Below are the code and all the weights of a small trained network. Each question names an input and a target symbol and asks about switching units off, where a switched-off unit gives its printed mean instead of its output.

import numpy as np


def w(rows, s, z=0):
    codes = np.array(rows[::2]) - 128.0
    scale = np.full(codes.shape[1], s)
    scale[-1] = z or s
    return codes * scale


def norm(h):
    return h / np.sqrt((h * h).mean(-1, keepdims=True) + 1e-5)


def f(y):
    return y / 2 * (1 + np.tanh(0.7978845608 * (y + 0.044715 * y**3)))


def softmax(a):
    e = np.exp(a - a.max(-1, keepdims=True))
    return e / e.sum(-1, keepdims=True)


def log_softmax(a):
    a = a - a.max(-1, keepdims=True)
    return a - np.log(np.exp(a).sum(-1, keepdims=True))


def net(x, mask):
    ids = ['βγδηλμξπστφψω'.index(c) for c in x.split()]
    T = len(ids)
    res = E[ids] + P[:T]
    u = 0
    for l in range(2):
        r = norm(res)
        for j in range(3):
            rows = slice(2 * j, 2 * j + 2)
            q, k, v = (r @ M[l][rows].T for M in (Q, K, V))
            z = softmax(np.where(np.tri(T) > 0, q @ k.T / 2**0.5, -1e9)) @ v
            o = O[l][rows]
            res = res + np.where(mask[u + j], z, o[:, -1]) @ o[:, :-1]
        u += 3
        y = f(norm(res) @ A[l][:, :-1].T + A[l][:, -1])
        res = res + np.where(mask[u : u + 4], y, B[l][:, -1]) @ B[l][:, :-1]
        u += 4
    return log_softmax(norm(res)[-1] @ U[:, :-1].T + U[:, -1])


Q, K, V, O, A, B = {}, {}, {}, {}, {}, {}
E = w([
[98,109,103,216,112,63,115,149,103,104],'β',
[75,170,138,83,148,168,116,144,75,88],'γ',
[117,174,179,218,84,59,124,108,67,176],'δ',
[204,90,148,181,121,139,132,153,160,129],'η',
[153,78,125,96,158,130,125,116,128,95],'λ',
[164,150,116,100,174,63,224,174,123,114],'μ',
[177,63,122,138,103,132,153,105,133,157],'ξ',
[180,78,103,135,111,176,131,79,63,3],'π',
[183,162,175,146,39,108,129,98,60,118],'σ',
[123,102,195,143,130,122,90,188,122,71],'τ',
[146,148,145,91,83,56,45,91,103,62],'φ',
[147,142,73,148,117,69,150,219,113,3],'ψ',
[95,198,129,134,87,153,220,96,251,115],'ω',
],0.021)
P = w([
[241,254,152,119,171,87,39,35,99,58],'0',
[165,183,98,134,103,99,110,51,89,96],'1',
[151,162,116,128,114,120,109,64,96,118],'2',
[134,150,119,124,123,135,118,80,100,138],'3',
[119,131,120,120,125,135,136,91,104,157],'4',
[102,115,118,115,118,130,148,97,104,179],'5',
[96,101,106,110,118,132,187,97,116,191],'6',
],0.0078)
Q[0] = w([
[216,66,176,231,84,66,132,99,7,55],'L0H1',
[164,107,94,65,187,61,196,96,134,131],'L0H1',
[207,148,75,14,1,23,197,164,138,168],'L0H2',
[199,60,211,246,96,81,172,152,82,79],'L0H2',
[183,78,180,157,170,199,104,72,101,80],'L0H3',
[93,112,75,135,96,232,222,66,138,58],'L0H3',
],0.0061)
K[0] = w([
[144,52,176,110,142,113,133,199,52,169],'L0H1',
[122,140,180,145,93,137,149,142,187,131],'L0H1',
[64,197,136,106,70,187,164,71,231,127],'L0H2',
[109,108,142,173,180,111,175,218,123,185],'L0H2',
[88,72,216,111,116,190,142,129,123,149],'L0H3',
[110,164,101,156,165,132,132,93,254,99],'L0H3',
],0.0095)
V[0] = w([
[16,68,250,138,156,255,159,178,217,133],'L0H1',
[124,159,89,112,109,121,166,17,179,85],'L0H1',
[42,104,128,163,99,103,90,82,223,106],'L0H2',
[119,200,86,146,167,166,183,136,191,131],'L0H2',
[138,181,71,126,108,90,173,188,168,186],'L0H3',
[137,90,209,80,79,46,148,180,190,127],'L0H3',
],0.005)
O[0] = w([
[78,182,59,115,46,154,130,108,160,126,108],'L0H1',
[38,132,174,145,218,176,86,1,191,124,57],'L0H1',
[167,146,37,154,225,210,114,131,112,109,91],'L0H2',
[90,72,62,189,216,128,194,183,77,107,92],'L0H2',
[86,209,173,182,20,74,90,123,1,26,3],'L0H3',
[66,158,134,35,63,121,81,240,228,146,251],'L0H3',
],0.0069,0.0032)
A[0] = w([
[190,176,106,198,108,140,185,32,232,100,254],'L0N1',
[89,253,89,226,161,94,178,178,10,177,121],'L0N2',
[191,141,200,140,86,250,206,114,63,205,242],'L0N3',
[88,9,139,16,75,100,19,50,113,234,80],'L0N4',
],0.0054,0.0014)
B[0] = w([
[90,130,157,117,104,246,156,182,136,116,207],'L0N1',
[182,86,85,107,171,183,81,71,196,215,251],'L0N2',
[37,92,193,105,74,152,101,168,60,71,178],'L0N3',
[84,123,55,140,174,170,123,85,113,124,253],'L0N4',
],0.011,0.0026)
Q[1] = w([
[67,93,123,174,138,204,153,179,217,77],'L1H1',
[134,185,108,155,156,141,238,27,91,180],'L1H1',
[97,188,76,108,199,122,149,91,99,115],'L1H2',
[171,100,145,119,170,51,206,154,131,229],'L1H2',
[40,130,88,53,120,125,33,162,166,2],'L1H3',
[150,156,199,111,116,167,194,107,80,160],'L1H3',
],0.0096)
K[1] = w([
[147,186,105,89,122,194,203,149,254,175],'L1H1',
[125,67,187,128,215,100,128,135,126,113],'L1H1',
[99,118,154,132,222,91,92,114,96,80],'L1H2',
[68,64,124,159,101,60,151,196,112,191],'L1H2',
[46,220,102,151,72,188,169,141,182,105],'L1H3',
[100,27,173,14,142,120,133,153,51,106],'L1H3',
],0.009)
V[1] = w([
[144,203,98,165,96,79,28,47,96,104],'L1H1',
[100,26,32,69,53,94,114,125,68,103],'L1H1',
[225,147,114,1,165,161,150,122,78,87],'L1H2',
[235,142,93,123,60,134,161,133,105,213],'L1H2',
[62,248,173,70,135,130,172,80,95,139],'L1H3',
[69,110,152,66,186,106,18,157,52,171],'L1H3',
],0.006)
O[1] = w([
[45,128,157,172,72,74,162,73,180,107,77],'L1H1',
[163,145,217,132,144,75,164,41,187,3,58],'L1H1',
[50,105,82,130,112,137,221,111,33,101,252],'L1H2',
[122,115,254,212,239,145,86,91,16,136,148],'L1H2',
[182,188,147,144,120,174,95,106,38,113,72],'L1H3',
[115,195,63,56,130,194,250,113,180,226,121],'L1H3',
],0.0083,0.0039)
A[1] = w([
[181,158,28,115,135,27,107,150,183,194,68],'L1N1',
[3,56,112,152,50,206,145,94,105,254,112],'L1N2',
[135,82,47,114,141,104,151,210,121,160,3],'L1N3',
[87,87,209,134,198,98,146,91,204,147,177],'L1N4',
],0.0081,0.0019)
B[1] = w([
[154,66,153,134,72,176,113,143,251,116,219],'L1N1',
[187,174,186,114,175,90,116,133,195,94,245],'L1N2',
[85,179,167,133,141,90,196,111,116,133,254],'L1N3',
[150,151,81,166,126,150,123,73,83,154,197],'L1N4',
],0.012,0.0054)
U = w([
[127,52,121,218,110,137,97,83,171,129,161],'β',
[117,246,95,120,101,188,135,119,115,113,187],'γ',
[122,197,174,136,117,109,60,80,146,214,66],'δ',
[164,57,156,134,112,183,78,191,81,143,141],'η',
[95,50,34,75,183,179,143,90,137,153,80],'λ',
[78,149,148,161,186,80,172,151,94,136,199],'μ',
[226,115,161,94,170,125,112,98,159,56,1],'ξ',
[115,25,93,110,100,182,135,95,93,55,116],'π',
[159,132,188,146,27,145,137,70,92,91,142],'σ',
[110,131,150,69,68,100,116,174,210,127,104],'τ',
[43,177,82,102,72,57,75,50,145,111,197],'φ',
[97,131,95,178,127,31,99,141,156,19,108],'ψ',
[163,159,51,181,131,126,118,174,124,85,141],'ω',
],0.011,0.004)

Each question gives the input, a string of symbols that net reads in full, and the target symbol t.
The units are the heads (2 rows each of Q, K, V and O) and the neurons (one row each of A and B). Each row of codes is followed by its name. A weight is (code - 128) times the scale printed after its matrix; where a second scale follows, it is the last column's (O, A, B and U).
mask holds one flag per unit, layer by layer, with each layer's heads first. A switched-off unit (its flag False) gives its mean, the last column of its rows in O or B, instead of its output. The means were averaged over made-up inputs and are rounded, as every weight is.
A unit's drop is (log p(t) with every unit on - log p(t) with that unit switched off) / (log p(t) with every unit on - log p(t) with every unit switched off).
The circuit of an input: a set's keep is (log p(t) with only the set's units on - log p(t) with every unit switched off) / (log p(t) with every unit on - log p(t) with every unit switched off). Starting from the 12 units with the biggest drops (on a tie, the unit counted first), units are removed one at a time, each time the one whose removal leaves the highest keep (on an exact tie, the one counted first), for as long as the keep stays at least 0.8.
circuit, biggest first: the units of the circuit, biggest drop first
unit that matters most: the unit with the biggest drop
top k neurons: the k neurons with the biggest drops, biggest first
top k neurons in layer l: the k neurons of layer l with the biggest drops, biggest first
which heads matter: for each layer, one digit per head in row order, 1 if its drop is at least 0.15 and else 0, layers parted by /
input σ τ τ, target τ: circuit, biggest first => [L0H1, L1H3]
input φ ω η, target τ: unit that matters most => L0H1
input ψ τ β, target β: top 2 neurons in layer 1 => [L1N4, L1N1]
input τ φ μ ξ ξ μ, target ξ: top 3 neurons => [L0N3, L0N2, L1N3]
input τ τ λ τ, target λ: circuit, biggest first => [L1H1, L1H3, L1N2, L1N4]
input τ σ λ τ π μ τ, target π: top 3 neurons in layer 1 => [L1N2, L1N3, L1N4]
input μ β τ ψ μ, target β: top 2 neurons in layer 1 => [L1N1, L1N4]
input ω ψ σ, target ξ: which heads matter => 010 / 001
input τ φ τ φ μ τ μ, target τ: which heads matter => 000 / 000
input τ μ τ μ, target τ: which heads matter => 001 / 000
input ω τ τ π π τ ξ, target μ: which heads matter => 010 / 000
input τ π γ τ, target π: top 2 neurons => [L0N1, L1N2]
input ω τ μ, target λ: circuit, biggest first => [L0N2, L0H2]
input μ τ λ τ ω τ σ, target ξ: circuit, biggest first => [L1N2]
input τ μ ξ ξ μ δ ω, target γ: top 2 neurons => [L1N1, L0N1]
input σ μ σ ω γ ω, target γ: circuit, biggest first => [L1H3, L0H3]
input ξ ξ τ, target τ: which heads matter => 100 / 000
input τ τ ψ μ τ, target ψ: top 2 neurons in layer 0 => [L0N1, L0N2]
input τ σ μ τ, target σ: circuit, biggest first => [L1H1, L1N4, L1H3, L0H2]
input η β τ ψ ω η, target τ: top 2 neurons in layer 1 => [L1N2, L1N4]
input τ β τ, target β: top 2 neurons in layer 1 => [L1N4, L1N2]
input ξ ω ξ λ μ σ γ, target φ: which heads matter => 111 / 010
input τ ξ β τ ω β μ, target λ: circuit, biggest first => [L0H2, L0N2]
input ψ λ μ τ δ τ, target δ: top 3 neurons => [L0N2, L1N4, L1N1]
input β τ τ μ ξ, target ξ: top 2 neurons => [L1N2, L0N3]
input μ φ τ ξ τ, target ξ: circuit, biggest first => [L1H1]
input φ μ λ β τ λ τ, target λ: unit that matters most => L1H1
input μ τ φ η, target η: top 2 neurons => [L0N1, L1N2]
